How the nodes are linked:
z108: ω>z843, ρ>z211
z500: ω>z787, ρ>z201
z26: ω>z114, ρ>z554
z432: ω>z56, ρ>z925
z461: ω>z820, ρ>z938
z471: ω>z901, ρ>z474
z736: ω>z219, ρ>z502
z787: ω>z554, ρ>z114
z219: ω>z938, ρ>z820
z925: ω>z912, ρ>z432
z74: ω>z890, ρ>z759
z820: ω>z502, ρ>z219
z584: ω>z489, ρ>z524
z163: ω>z117, ρ>z941
z80: ω>z211, ρ>z843
z554: ω>z83, ρ>z26
z941: ω>z722, ρ>z163
z56: ω>z284, ρ>z528
z901: ω>z941, ρ>z117
z938: ω>z108, ρ>z461
z623: ω>z26, ρ>z83
z83: ω>z471, ρ>z623
z843: ω>z880, ρ>z80
z284: ω>z584, ρ>z29
z201: ω>z736, ρ>z500
z62: ω>z80, ρ>z880
z114: ω>z201, ρ>z787
z474: ω>z623, ρ>z471
z528: ω>z925, ρ>z56
z759: ω>z62, ρ>z74
z502: ω>z500, ρ>z736
z524: ω>z29, ρ>z584
z912: ω>z163, ρ>z722
z722: ω>z432, ρ>z912
z117: ω>z474, ρ>z901
z880: ω>z74, ρ>z62
z489: ω>z759, ρ>z890
z29: ω>z528, ρ>z284
z890: ω>z524, ρ>z489
z211: ω>z461, ρ>z108

The rows follow the links: the fewer symbols apart two nodes are, the more alike their rows tend to be.

Each row is also shifted at random along 4 hidden directions that mean nothing.

Row, then node:
-5 30 0 11 26 -30 30 -33 43 58 19 -11 -14 19 18 -22 -8 59 -37 -31 37 -8 66 -32 -30 8 -29 68 62 -5 60 -15 -24 -3 -3 6 -61 -54 -29 23 -40 -35 17 -51 3 -35 -90 -10 6 36 42 36 | z432
-8 20 19 -17 -4 -38 13 -16 -3 31 -33 -43 -25 19 23 3 -33 10 -32 -18 -1 -11 41 -8 -51 18 12 13 -5 12 61 -27 -37 23 -5 3 -37 -14 -16 -4 -30 -41 19 -41 0 1 -60 -63 3 1 14 20 | z941
29 -23 4 26 -45 70 50 20 -5 -27 -43 39 50 51 44 -33 -38 37 -6 -3 32 -34 7 -42 45 -31 58 23 -38 22 -11 -19 28 -61 40 0 -1 36 -26 26 -16 -48 -6 -27 -36 14 -32 -23 -6 0 -10 7 | z925
-22 16 13 -19 -26 27 -32 -6 -28 -14 21 3 -6 -28 3 24 15 27 70 -26 12 70 -26 47 9 33 -13 -11 -17 -3 42 29 11 -8 -14 25 -1 2 15 8 26 -15 40 47 -31 -5 3 2 -74 -50 1 -2 | z623
16 21 -9 19 22 -37 26 -10 56 37 20 24 -5 -21 -17 -4 -34 4 -33 -54 -2 16 37 -27 -37 39 -20 -75 -16 1 13 -25 -34 -8 -74 36 -53 -38 44 -36 2 -18 20 -30 1 -15 -60 8 18 -13 42 53 | z56
-3 -10 10 9 -35 60 -9 0 5 -32 27 30 21 -9 5 14 -18 28 57 -20 3 60 -27 18 20 30 15 -84 -58 4 2 24 22 -36 -40 26 8 30 25 -10 29 -22 43 39 -27 -9 -4 -6 -52 -43 -15 25 | z117
-13 -12 11 -21 -33 35 -23 31 -44 -26 -15 -48 -5 9 11 23 -14 -21 21 74 -42 17 -57 29 10 -39 41 -24 -29 4 -59 4 12 19 18 -39 72 32 -22 6 -3 16 11 16 -1 19 73 -27 8 7 -56 -38 | z500
1 24 -30 40 42 -9 20 -9 54 33 57 48 -8 -32 -35 -22 -8 35 -11 -30 13 -2 34 -48 9 -26 -34 13 18 -20 -52 4 7 -26 -30 25 -21 -36 -1 -10 -2 22 -11 -22 3 -45 -46 67 -1 26 41 -4 | z584
0 2 -8 -35 43 -82 -19 -2 -26 13 -42 -18 -30 -17 -17 -3 41 -68 -34 -17 -12 -54 11 18 -45 22 -26 35 4 12 49 -24 -40 55 34 1 -21 -10 21 -27 6 30 -36 2 39 32 19 -7 16 -13 19 -23 | z108
5 21 -22 26 34 -32 35 -1 18 43 1 39 -13 -5 9 -37 -11 54 -29 -41 26 -33 60 -45 -2 -19 -18 75 23 -8 7 -21 -6 -19 22 22 -45 -46 -18 12 -18 -15 -13 -31 -7 -22 -65 22 -15 17 50 -10 | z284
-9 2 -5 21 -39 69 15 33 -21 -28 -5 15 7 -2 9 -2 -65 41 27 27 -12 22 -25 -17 34 -57 65 -16 -84 8 -89 1 34 -46 7 14 48 34 -31 9 -11 -17 26 -7 -43 -12 11 -10 -47 -6 -21 -49 | z163
12 6 -36 31 14 -2 5 53 -5 -19 -12 81 19 -50 -27 -11 -22 -25 -1 -49 -24 -19 -6 -31 24 -11 23 -88 -88 -8 -87 -30 6 -18 -20 44 7 5 63 -42 25 34 -28 18 -20 17 38 64 -6 -42 19 -31 | z759
-18 27 8 13 -49 62 -6 10 -26 -5 16 10 17 9 47 -3 -10 73 60 -7 28 47 -1 12 29 9 19 0 3 -13 38 5 26 -18 -3 -6 7 0 0 40 -2 -51 34 21 -62 -2 -20 3 -39 -24 -6 19 | z474
-19 2 28 -34 -16 -5 -17 -12 -12 9 -3 -84 -37 14 8 35 -31 -15 -9 61 -31 20 -9 22 -42 -26 27 2 -8 5 -11 11 -19 23 -1 -29 26 13 -39 2 -32 -4 30 -26 15 -5 6 -63 2 20 -35 -22 | z83
-39 38 7 -20 -20 4 -34 15 -63 1 6 -9 -23 -31 18 16 4 32 58 -7 0 51 -14 40 -3 10 -1 12 -15 -13 24 7 3 23 14 7 2 -11 -2 19 2 -11 28 39 -39 3 16 4 -60 -41 -1 -41 | z26
11 6 -35 40 -4 50 13 45 -15 -3 12 51 36 -4 7 -30 0 27 24 9 -5 -9 -14 -30 65 -46 13 -4 11 -29 -76 -22 36 -16 15 -23 38 -1 7 13 6 17 -33 12 -38 0 35 70 23 17 -9 -17 | z80
3 0 -20 29 -19 73 -2 39 -3 -9 25 9 32 3 12 -5 2 22 32 53 -13 20 -39 -14 61 -45 22 -22 29 -39 -86 -4 41 -7 -6 -42 63 14 -2 23 5 24 -17 23 -30 3 63 56 44 23 -38 -5 | z461

Start, symbols taken left to right, then the node you end at.
Answers are names.
19 -12 2 43 -42 87 29 14 33 -21 10 29 44 32 28 -15 -44 51 16 17 14 22 -5 -37 41 -17 48 -55 -19 2 -35 -4 31 -61 -27 -4 15 19 0 19 -8 -43 21 -10 -40 -8 -27 -6 13 5 -21 46
ω ω ω: z474
-7 -8 28 -15 -33 37 -25 -17 -8 -7 4 -68 10 45 30 22 16 -1 14 59 -1 30 -28 37 0 13 13 -17 44 -7 37 16 6 18 -1 -45 29 20 -12 29 -7 -16 23 14 -3 11 29 -41 33 9 -46 37
ρ ρ ω ρ: z26
22 -5 -8 9 36 -36 15 -1 58 31 16 -24 6 9 -19 -6 -8 -43 -57 21 -29 -27 7 -35 -24 -11 -11 -56 30 -8 -43 -21 -27 21 -44 -24 5 -19 15 -23 -6 32 -30 -38 39 -2 9 19 98 46 0 38
ω ω ρ ρ: z890
-24 36 -4 -33 25 -61 -38 11 -27 30 0 -42 -40 -50 -15 19 3 -35 4 3 -45 21 -2 27 -46 13 -28 -34 3 -23 -9 -17 -33 70 -28 -1 7 -33 30 -26 -3 31 -7 15 9 16 42 21 10 -14 5 -28
ρ ρ: z219
36 -46 -11 18 -10 17 43 12 19 -37 -53 42 33 23 -4 -21 -31 -42 -48 -8 -3 -59 -6 -47 15 -22 53 -27 -81 39 -49 -18 4 -52 23 30 3 43 1 -26 -6 -7 -20 -37 20 16 -2 -31 13 -6 -3 -7
ω ρ ω ρ: z29
12 9 -36 30 4 23 18 46 -21 -9 -9 72 35 -20 7 -38 -2 13 15 -25 3 -21 -6 -35 51 -21 15 -6 -24 -15 -51 -32 25 -15 20 9 16 0 28 0 14 16 -41 13 -39 13 33 68 6 -10 8 -20
ρ ρ ρ ρ: z62
14 -33 10 -6 -30 49 -23 -1 4 -38 3 15 46 16 5 1 59 -24 41 8 17 17 -45 38 45 44 -17 -50 37 4 37 24 28 -6 -8 -20 17 34 39 12 43 5 -6 57 -5 25 47 18 27 -18 -39 48
ρ ρ ρ: z219
-21 36 -13 -11 35 -60 -25 9 -15 49 9 -41 -37 -19 -2 1 5 -14 -26 23 -22 -7 10 3 -38 -20 -28 28 47 -31 -10 -21 -30 66 -3 -30 14 -46 -3 0 -21 32 -19 -9 16 -3 28 25 43 22 9 -23
ρ ω ω ρ: z736
-8 2 -15 -11 44 -62 -6 16 4 21 -8 -34 -42 -24 -37 5 -27 -56 -55 43 -57 -39 -1 -19 -38 -55 3 -7 -22 -9 -93 -17 -26 36 -6 -14 28 -17 -12 -34 -21 61 -33 -29 51 -2 39 13 45 39 -1 -63
ω ρ: z62
26 -43 -3 22 -22 39 37 9 3 -47 -43 43 36 27 2 -14 -26 -10 -24 -5 10 -42 -4 -30 27 -29 55 -3 -76 35 -40 1 20 -60 29 26 0 48 -13 -8 -2 -13 -10 -30 9 7 -6 -29 -20 1 -5 -17
ω ω ω: z163
-13 0 30 -39 -20 -30 -10 -24 -10 3 -39 -61 -27 23 17 22 -27 -22 -18 13 -5 6 12 28 -57 26 17 0 -17 24 70 -8 -34 32 7 -5 -14 11 -10 0 -16 -33 31 -16 18 13 -23 -82 -1 -5 -9 11
ρ ρ ω: z901
29 -37 -8 5 24 -9 42 -33 45 1 -29 15 25 51 3 -39 38 -16 -59 2 30 -78 31 -39 14 -17 -14 90 60 20 27 -3 9 -27 48 -18 -26 10 -35 15 -12 -3 -41 -41 42 -8 -34 -12 40 44 8 25
ω ρ ω: z489
-42 53 -6 -14 -29 -9 -31 58 -84 18 -20 -21 -33 -34 35 7 -40 23 39 6 -29 41 -8 27 -16 -14 38 -35 -49 -28 -13 -46 -15 51 0 3 24 -18 17 0 -15 -12 14 28 -63 32 41 8 -18 -41 -3 -50
ω ω ω: z219
-32 47 -3 -27 6 -44 -38 25 -63 36 -12 -36 -37 -24 20 4 5 8 10 8 -16 20 8 22 -25 -13 -16 38 22 -27 29 -28 -28 67 14 -16 5 -38 3 11 -11 11 -5 17 -24 11 30 9 -9 -9 8 -43
ρ ρ ρ: z502
